Here is a tiny trained network, its code and every weight. The questions are about switching its units off for an input and a class, where a switched-off unit gives its printed mean instead of its output.

import numpy as np


def w(rows, s, z=0):
    codes = np.array(rows[::2]) - 128.0
    scale = np.full(codes.shape[1], s)
    scale[-1] = z or s
    return codes * scale


def f(y):
    return np.maximum(y, 0)


def log_softmax(a):
    a = a - a.max(-1, keepdims=True)
    return a - np.log(np.exp(a).sum(-1, keepdims=True))


def net(x, mask):
    res = np.array(x, float).reshape(1, 7) / 4 @ E
    y = f(res @ A[0][:, :-1].T + A[0][:, -1])
    res = res + np.where(mask, y, B[0][:, -1]) @ B[0][:, :-1]
    return log_softmax(res[-1] @ U[:, :-1].T + U[:, -1])


A, B = {}, {}
E = w([
[108,97,141,21,64,86,157,86,49],'x0',
[64,119,156,191,75,96,31,152,50],'x1',
[130,94,203,147,82,255,113,62,91],'x2',
[106,227,78,168,143,147,120,87,132],'x3',
[46,219,98,106,149,169,80,215,188],'x4',
[86,116,29,191,70,62,179,58,161],'x5',
[146,124,165,139,140,176,143,179,90],'x6',
],0.0087)
A[0] = w([
[92,110,112,144,146,89,198,132,166,66],'N1',
[67,64,175,115,109,103,92,166,86,110],'N2',
[180,66,174,118,130,176,213,104,128,186],'N3',
[111,171,105,162,112,131,117,155,67,75],'N4',
[145,131,72,253,110,138,80,122,149,142],'N5',
[120,55,154,168,106,94,137,159,139,65],'N6',
[188,102,136,122,163,144,202,87,160,252],'N7',
[92,126,171,126,82,187,125,146,61,183],'N8',
[104,94,95,242,88,132,82,134,164,122],'N9',
[147,121,141,120,123,194,75,126,90,161],'N10',
[140,197,160,98,180,164,119,224,195,105],'N11',
[122,144,62,175,140,99,170,98,169,140],'N12',
[100,133,179,169,114,101,43,104,149,106],'N13',
[96,123,112,146,195,176,110,230,156,59],'N14',
[115,180,254,126,107,211,51,93,61,122],'N15',
],0.0096,0.0045)
B[0] = w([
[55,108,145,106,118,165,142,120,135,174],'N1',
[160,162,190,161,2,201,114,123,136,193],'N2',
[167,98,140,173,98,205,177,26,37,241],'N3',
[108,149,60,123,179,83,146,148,141,157],'N4',
[39,132,162,215,192,143,76,127,110,200],'N5',
[147,112,130,148,123,145,113,109,85,161],'N6',
[158,64,138,123,126,217,116,92,89,238],'N7',
[74,186,147,143,34,99,25,183,188,211],'N8',
[49,83,158,205,118,146,140,75,107,192],'N9',
[104,107,157,171,111,145,94,132,126,194],'N10',
[149,136,67,54,160,98,160,156,223,236],'N11',
[81,81,177,215,136,200,39,97,175,208],'N12',
[106,97,148,148,144,166,154,93,96,174],'N13',
[151,132,96,94,162,34,145,140,132,205],'N14',
[97,199,171,158,66,152,29,158,180,254],'N15',
],0.0082,0.012)
U = w([
[85,100,104,179,179,8,113,110,73,1],'0',
[240,61,127,122,131,197,230,66,15,139],'1',
[174,176,88,34,107,55,89,228,186,108],'2',
[108,123,205,212,95,255,51,112,110,211],'3',
],0.0072,0.0028)

Each question gives the input, the list of numbers given to net, and the class t.
The units are the neurons (one row each of A and B). Each row of codes is followed by its name. A weight is (code - 128) times the scale printed after its matrix; where a second scale follows, it is the last column's (A, B and U).
mask holds one flag per neuron, in row order. A switched-off neuron (its flag False) gives its mean, the last column of its row in B, instead of its output. The means were averaged over made-up inputs and are rounded, as every weight is.
A unit's drop is (log p(t) with every unit on - log p(t) with that unit switched off) / (log p(t) with every unit on - log p(t) with every unit switched off).
The circuit of an input: a set's keep is (log p(t) with only the set's units on - log p(t) with every unit switched off) / (log p(t) with every unit on - log p(t) with every unit switched off). Starting from the 12 units with the biggest drops (on a tie, the unit counted first), units are removed one at a time, each time the one whose removal leaves the highest keep (on an exact tie, the one counted first), for as long as the keep stays at least 0.8.
circuit, biggest first: the units of the circuit, biggest drop first
most important unit: the unit with the biggest drop
k most important neurons: the k neurons with the biggest drops, biggest first
drop of u: that unit's drop, to one decimal
input [-5,-7,7,-8,-6,-8,-6], class 1: circuit, biggest first => N3
input [3,-7,6,-5,6,6,-4], class 1: circuit, biggest first => N15, N8
input [-2,0,-2,-7,7,6,2], class 0: circuit, biggest first => N15, N14, N7
input [-2,-4,-5,-5,-1,5,7], class 1: circuit, biggest first => N15, N8
input [4,-7,1,7,2,2,5], class 1: circuit, biggest first => N15, N8
input [7,4,-5,4,-3,-2,-4], class 0: 3 most important neurons => N3, N11, N15
input [-5,5,1,3,7,-7,-4], class 2: 2 most important neurons => N11, N14
input [3,-3,-6,-6,1,6,3], class 1: 3 most important neurons => N15, N8, N5
input [0,4,-6,5,0,-4,-2], class 0: 2 most important neurons => N15, N8
input [-2,-7,-8,1,-3,-5,3], class 1: drop of N7 => 0.4
input [6,-4,-4,6,-2,2,6], class 1: drop of N15 => 0.4
input [-8,2,-8,8,-2,-6,-1], class 0: drop of N5 => 0.3
input [-2,2,-6,0,-2,-4,5], class 2: drop of N6 => 0.0
input [-5,-7,-2,5,6,-1,-6], class 2: most important unit => N11
